Below are the code and all the weights of a small trained network. Each question names an input and a target symbol and asks about switching units off, where a switched-off unit gives its printed mean instead of its output.

import numpy as np


def w(rows, s, z=0):
    codes = np.array(rows[::2]) - 128.0
    scale = np.full(codes.shape[1], s)
    scale[-1] = z or s
    return codes * scale


def f(y):
    return np.maximum(y, 0)


def softmax(a):
    e = np.exp(a - a.max(-1, keepdims=True))
    return e / e.sum(-1, keepdims=True)


def log_softmax(a):
    a = a - a.max(-1, keepdims=True)
    return a - np.log(np.exp(a).sum(-1, keepdims=True))


def net(x, mask):
    ids = ['αβγδεζηθλμξπτφψω'.index(c) for c in x.split()]
    T = len(ids)
    res = E[ids] + P[:T]
    r = res
    for j in range(2):
        rows = slice(4 * j, 4 * j + 4)
        q, k, v = (r @ M[0][rows].T for M in (Q, K, V))
        z = softmax(np.where(np.tri(T) > 0, q @ k.T / 4**0.5, -1e9)) @ v
        o = O[0][rows]
        res = res + np.where(mask[j], z, o[:, -1]) @ o[:, :-1]
    y = f(res @ A[0][:, :-1].T + A[0][:, -1])
    res = res + np.where(mask[2:14], y, B[0][:, -1]) @ B[0][:, :-1]
    return log_softmax(res[-1] @ U[:, :-1].T + U[:, -1])


Q, K, V, O, A, B = {}, {}, {}, {}, {}, {}
E = w([
[113,88,128,172,79,123,130,152,86],'α',
[102,134,170,164,118,233,185,184,135],'β',
[250,147,45,147,101,178,97,165,151],'γ',
[131,123,189,146,174,103,65,97,112],'δ',
[144,62,122,149,80,50,214,175,136],'ε',
[134,95,128,159,108,30,118,109,121],'ζ',
[108,42,94,120,211,88,130,109,156],'η',
[138,97,133,144,108,129,218,191,146],'θ',
[105,66,127,134,110,93,146,142,142],'λ',
[106,116,136,159,105,81,178,130,151],'μ',
[131,178,209,145,203,150,118,85,179],'ξ',
[98,40,135,154,80,236,170,240,76],'π',
[90,102,141,156,102,143,137,135,130],'τ',
[82,91,133,172,94,186,98,158,103],'φ',
[124,117,163,129,126,36,163,94,193],'ψ',
[89,79,154,124,158,104,116,118,156],'ω',
],0.014)
P = w([
[18,98,83,83,213,181,169,52,79],'0',
[118,165,123,178,28,29,254,88,146],'1',
[135,107,157,161,88,21,204,125,165],'2',
[135,103,159,169,119,50,174,117,180],'3',
[136,105,161,179,146,62,146,115,184],'4',
[138,98,149,187,155,77,120,123,171],'5',
[144,100,143,195,168,100,101,135,161],'6',
[152,101,143,205,166,122,90,137,152],'7',
[155,115,139,204,165,140,88,145,148],'8',
[165,113,140,200,166,164,85,153,132],'9',
[169,113,136,194,163,165,80,160,127],'10',
],0.01)
Q[0] = w([
[134,111,137,187,116,119,132,133,170],'H0',
[149,120,105,197,130,110,180,148,168],'H0',
[101,99,183,125,134,89,187,122,131],'H0',
[144,102,109,135,131,81,133,155,46],'H0',
[183,78,196,245,150,127,123,117,177],'H1',
[54,192,132,46,99,135,117,146,64],'H1',
[239,55,134,169,159,129,43,136,114],'H1',
[147,74,165,221,163,124,98,141,179],'H1',
],0.012)
K[0] = w([
[142,168,50,152,114,128,106,124,145],'H0',
[154,90,62,96,141,158,142,140,184],'H0',
[161,110,179,143,97,105,120,176,143],'H0',
[96,74,86,172,91,100,103,114,98],'H0',
[80,140,19,99,217,181,169,53,87],'H1',
[196,99,158,181,30,83,105,214,164],'H1',
[10,127,105,100,124,115,199,171,47],'H1',
[76,149,98,75,179,153,196,94,93],'H1',
],0.011)
V[0] = w([
[50,108,118,75,126,159,180,122,151],'H0',
[45,13,148,174,161,122,185,83,109],'H0',
[102,134,50,126,60,143,121,159,235],'H0',
[143,181,193,114,119,123,90,84,112],'H0',
[15,254,160,149,156,108,107,65,160],'H1',
[74,39,107,96,101,45,226,141,46],'H1',
[140,136,179,61,153,188,211,166,205],'H1',
[42,102,136,142,124,233,95,200,34],'H1',
],0.009)
O[0] = w([
[134,178,163,116,131,91,177,115,52,53],'H0',
[124,181,164,130,95,150,239,171,145,90],'H0',
[125,110,141,73,175,219,103,183,53,223],'H0',
[183,108,108,88,172,46,184,178,202,49],'H0',
[166,117,238,110,116,151,136,74,71,178],'H1',
[117,159,123,90,87,228,88,93,232,231],'H1',
[127,61,44,163,168,80,219,36,147,164],'H1',
[130,94,141,74,161,116,254,209,204,255],'H1',
],0.0099,0.0056)
A[0] = w([
[120,206,165,126,40,115,220,85,142,98],'N0',
[230,139,132,160,160,93,102,126,173,67],'N1',
[128,143,138,212,96,206,17,92,116,130],'N2',
[158,105,130,141,112,33,87,175,19,61],'N3',
[91,141,104,46,105,130,2,229,199,8],'N4',
[86,122,228,152,109,110,165,142,142,114],'N5',
[61,180,142,101,66,91,163,147,177,254],'N6',
[41,166,67,133,119,166,158,128,201,7],'N7',
[98,186,155,234,111,113,135,152,174,188],'N8',
[133,174,89,175,63,69,95,150,100,113],'N9',
[83,195,146,165,125,34,215,163,99,51],'N10',
[122,143,83,182,148,132,213,138,146,105],'N11',
],0.0083,0.0058)
B[0] = w([
[87,53,214,138,167,100,99,194,196,208],'N0',
[185,130,59,2,65,148,79,102,78,173],'N1',
[71,101,146,79,99,26,153,144,132,255],'N2',
[66,154,170,142,155,199,166,138,154,165],'N3',
[150,230,190,174,188,87,142,87,66,224],'N4',
[178,107,68,130,105,120,78,133,122,197],'N5',
[89,186,90,194,155,185,174,93,21,204],'N6',
[196,84,134,216,62,57,102,110,121,193],'N7',
[141,30,115,75,130,128,98,183,43,181],'N8',
[222,91,195,18,69,158,83,162,93,141],'N9',
[76,165,41,156,113,219,48,111,154,172],'N10',
[153,163,156,47,97,49,76,141,113,192],'N11',
],0.0075,0.011)
U = w([
[56,115,118,61,112,154,124,79,158,117],'α',
[68,131,3,157,200,128,20,145,48,186],'β',
[112,130,109,197,105,98,54,74,111,44],'γ',
[141,79,138,128,143,103,184,37,14,87],'δ',
[233,56,170,99,102,91,6,175,127,191],'ε',
[78,95,120,87,122,170,112,102,167,64],'ζ',
[21,42,201,183,175,91,108,164,199,253],'η',
[48,74,106,51,76,88,118,82,124,46],'θ',
[86,119,113,85,143,177,133,97,157,103],'λ',
[70,166,164,67,115,68,138,128,77,67],'μ',
[92,129,123,128,123,148,114,91,147,99],'ξ',
[82,91,115,31,153,85,193,110,140,74],'π',
[132,120,126,139,135,36,170,132,112,56],'τ',
[115,66,55,173,94,176,70,69,200,89],'φ',
[132,178,143,179,172,178,106,115,103,68],'ψ',
[105,133,138,79,156,142,169,135,142,78],'ω',
],0.0048,0.0046)

Each question gives the input, a string of symbols that net reads in full, and the target symbol t.
The units are the heads (4 rows each of Q, K, V and O) and the neurons (one row each of A and B). Each row of codes is followed by its name. A weight is (code - 128) times the scale printed after its matrix; where a second scale follows, it is the last column's (O, A, B and U).
mask holds one flag per unit, heads first, then neurons. A switched-off unit (its flag False) gives its mean, the last column of its rows in O or B, instead of its output. The means were averaged over made-up inputs and are rounded, as every weight is.
A unit's drop is (log p(t) with every unit on - log p(t) with that unit switched off) / (log p(t) with every unit on - log p(t) with every unit switched off).
The circuit of an input: a set's keep is (log p(t) with only the set's units on - log p(t) with every unit switched off) / (log p(t) with every unit on - log p(t) with every unit switched off). Starting from the 12 units with the biggest drops (on a tie, the unit counted first), units are removed one at a time, each time the one whose removal leaves the highest keep (on an exact tie, the one counted first), for as long as the keep stays at least 0.8.
units of the circuit, in order: the units of the circuit, biggest drop first
unit that matters most: the unit with the biggest drop
k most important neurons: the k neurons with the biggest drops, biggest first
which heads matter: for each layer, one digit per head in row order, 1 if its drop is at least 0.15 and else 0, layers parted by /
input θ ζ μ β α γ μ θ, target φ: unit that matters most : H1
input δ ξ γ ψ γ α ξ, target ε: units of the circuit, in order : [H1; N5]
input δ δ β γ γ δ ξ δ, target ε: units of the circuit, in order : [H1; N6]
input θ μ θ ξ η θ ε ξ γ μ, target φ: units of the circuit, in order : [H1; N7]
input γ γ γ ξ η, target β: units of the circuit, in order : [H1; H0]
input δ γ ξ ψ, target ε: units of the circuit, in order : [H1; H0]
input ζ θ γ ζ λ γ ξ γ, target μ: 2 most important neurons : [N2; N4]
input ξ γ β δ δ μ β, target δ: which heads matter : 01
input γ η γ γ γ θ γ ε β α ψ, target β: 2 most important neurons : [N0; N2]
input γ δ ε, target β: which heads matter : 01
input η ξ ξ η τ θ γ γ γ γ γ, target η: units of the circuit, in order : [H0; N0; N1]
input γ μ γ γ ξ γ γ, target β: 3 most important neurons : [N0; N7; N11]
input α ψ γ δ, target ψ: units of the circuit, in order : [H1; N4; N2; N6]
input β γ δ ω λ η, target π: 2 most important neurons : [N11; N0]
input γ φ α β δ γ γ δ λ, target β: units of the circuit, in order : [H1]
input ξ η δ ζ, target η: 3 most important neurons : [N0; N3; N1]
input γ γ ψ δ δ γ, target β: 2 most important neurons : [N0; N7]
input γ ξ ζ, target β: 2 most important neurons : [N10; N6]
input ζ α γ ξ ζ, target μ: which heads matter : 01
input α ξ γ, target ψ: which heads matter : 01
input γ π α, target β: units of the circuit, in order : [H1; N10; H0]
input ψ ξ ψ ζ θ γ ξ ξ γ γ α, target θ: unit that matters most : N2
input γ α ξ α ψ, target β: 2 most important neurons : [N10; N6]
input γ μ ω, target β: units of the circuit, in order : [H1; N10; H0; N6]
input ξ γ ε ξ ε, target δ: which heads matter : 11
input γ ξ λ, target β: 2 most important neurons : [N10; N6]
